Below is a small trained network, with its code and all its weights. Each question gives an input and a class and asks what happens when units are switched off, that is, made to give their printed mean instead of their output.

import numpy as np


def w(rows, s, z=0):
    codes = np.array(rows[::2]) - 128.0
    scale = np.full(codes.shape[1], s)
    scale[-1] = z or s
    return codes * scale


def norm(h):
    return h / np.sqrt((h * h).mean(-1, keepdims=True) + 1e-5)


def f(y):
    return np.maximum(y, 0)


def log_softmax(a):
    a = a - a.max(-1, keepdims=True)
    return a - np.log(np.exp(a).sum(-1, keepdims=True))


def net(x, mask):
    res = np.array(x, float).reshape(1, 8) / 4 @ E
    u = 0
    for l in range(3):
        y = f(norm(res) @ A[l][:, :-1].T + A[l][:, -1])
        res = res + np.where(mask[u : u + 8], y, B[l][:, -1]) @ B[l][:, :-1]
        u += 8
    return log_softmax(norm(res)[-1] @ U[:, :-1].T + U[:, -1])


A, B = {}, {}
E = w([
[164,204,2],'x0',
[133,92,117],'x1',
[63,159,158],'x2',
[157,131,178],'x3',
[67,53,71],'x4',
[165,108,117],'x5',
[112,133,132],'x6',
[126,121,130],'x7',
],0.006)
A[0] = w([
[70,173,239,252],'0.n0',
[252,35,122,152],'0.n1',
[228,91,2,94],'0.n2',
[163,128,89,111],'0.n3',
[122,98,162,50],'0.n4',
[5,84,104,174],'0.n5',
[120,87,171,183],'0.n6',
[5,38,138,219],'0.n7',
],0.0072,0.0024)
B[0] = w([
[253,97,107,223],'0.n0',
[165,179,167,191],'0.n1',
[102,180,124,208],'0.n2',
[74,109,83,153],'0.n3',
[56,108,130,143],'0.n4',
[195,55,39,223],'0.n5',
[191,163,222,179],'0.n6',
[245,155,135,253],'0.n7',
],0.0057,0.0058)
A[1] = w([
[146,162,93,159],'1.n0',
[149,239,115,251],'1.n1',
[137,196,124,34],'1.n2',
[174,105,83,152],'1.n3',
[192,96,2,225],'1.n4',
[100,167,75,239],'1.n5',
[157,218,176,153],'1.n6',
[251,117,237,198],'1.n7',
],0.008,0.0019)
B[1] = w([
[34,162,198,165],'1.n0',
[41,100,206,195],'1.n1',
[68,221,117,146],'1.n2',
[104,184,129,182],'1.n3',
[91,165,116,237],'1.n4',
[48,3,168,169],'1.n5',
[141,130,162,176],'1.n6',
[222,61,130,255],'1.n7',
],0.0071,0.0087)
A[2] = w([
[224,187,225,22],'2.n0',
[233,200,56,253],'2.n1',
[105,125,254,157],'2.n2',
[158,138,206,211],'2.n3',
[96,25,167,200],'2.n4',
[144,60,74,154],'2.n5',
[80,94,139,197],'2.n6',
[67,193,186,36],'2.n7',
],0.009,0.0016)
B[2] = w([
[94,80,118,253],'2.n0',
[17,204,196,223],'2.n1',
[166,203,65,221],'2.n2',
[238,198,128,226],'2.n3',
[213,125,84,187],'2.n4',
[218,255,75,191],'2.n5',
[217,113,181,168],'2.n6',
[88,165,152,193],'2.n7',
],0.0058,0.0053)
U = w([
[172,124,159,252],'0',
[163,215,104,213],'1',
[71,193,122,253],'2',
[52,140,2,3],'3',
[175,149,167,3],'4',
],0.0089,0.0028)

Each question gives the input, the list of numbers given to net, and the class t.
The units are the neurons (one row each of A and B). Each row of codes is followed by its name. A weight is (code - 128) times the scale printed after its matrix; where a second scale follows, it is the last column's (A, B and U).
mask holds one flag per neuron, layer by layer. A switched-off neuron (its flag False) gives its mean, the last column of its row in B, instead of its output. The means were averaged over made-up inputs and are rounded, as every weight is.
A unit's drop is (log p(t) with every unit on - log p(t) with that unit switched off) / (log p(t) with every unit on - log p(t) with every unit switched off).
k most important neurons: the k neurons with the biggest drops, biggest first
k most important neurons of layer l: the k neurons of layer l with the biggest drops, biggest first
drop when u is switched off: that unit's drop, to one decimal
input [2,7,-7,8,4,4,2,0], class 2: most important neuron -> (2.n1)
input [2,-6,8,-3,6,-5,-2,0], class 3: 3 most important neurons -> (0.n5, 1.n7, 2.n1)
input [7,8,-5,-7,-1,-6,-8,1], class 2: 2 most important neurons -> (1.n7, 0.n5)
input [1,0,-6,-1,-3,-3,-4,-1], class 2: 2 most important neurons of layer 2 -> (2.n7, 2.n5)
input [3,7,-6,-3,4,0,-4,3], class 3: 2 most important neurons of layer 1 -> (1.n7, 1.n5)
input [2,8,5,0,1,-4,2,6], class 3: 2 most important neurons of layer 2 -> (2.n3, 2.n6)
input [5,-7,8,-1,3,3,-4,7], class 3: 2 most important neurons of layer 1 -> (1.n5, 1.n6)
input [-5,6,4,-6,7,-6,-8,-6], class 1: 2 most important neurons of layer 0 -> (0.n7, 0.n5)
input [8,8,-8,-1,1,-2,-6,-2], class 3: 2 most important neurons -> (0.n7, 1.n5)
input [1,3,-6,-7,2,5,-7,-5], class 3: 2 most important neurons of layer 2 -> (2.n1, 2.n3)
input [8,-8,-1,-5,-5,-1,6,6], class 2: drop when 0.n5 is switched off -> 0.0
input [4,-4,7,0,5,3,8,6], class 3: drop when 1.n0 is switched off -> -0.1
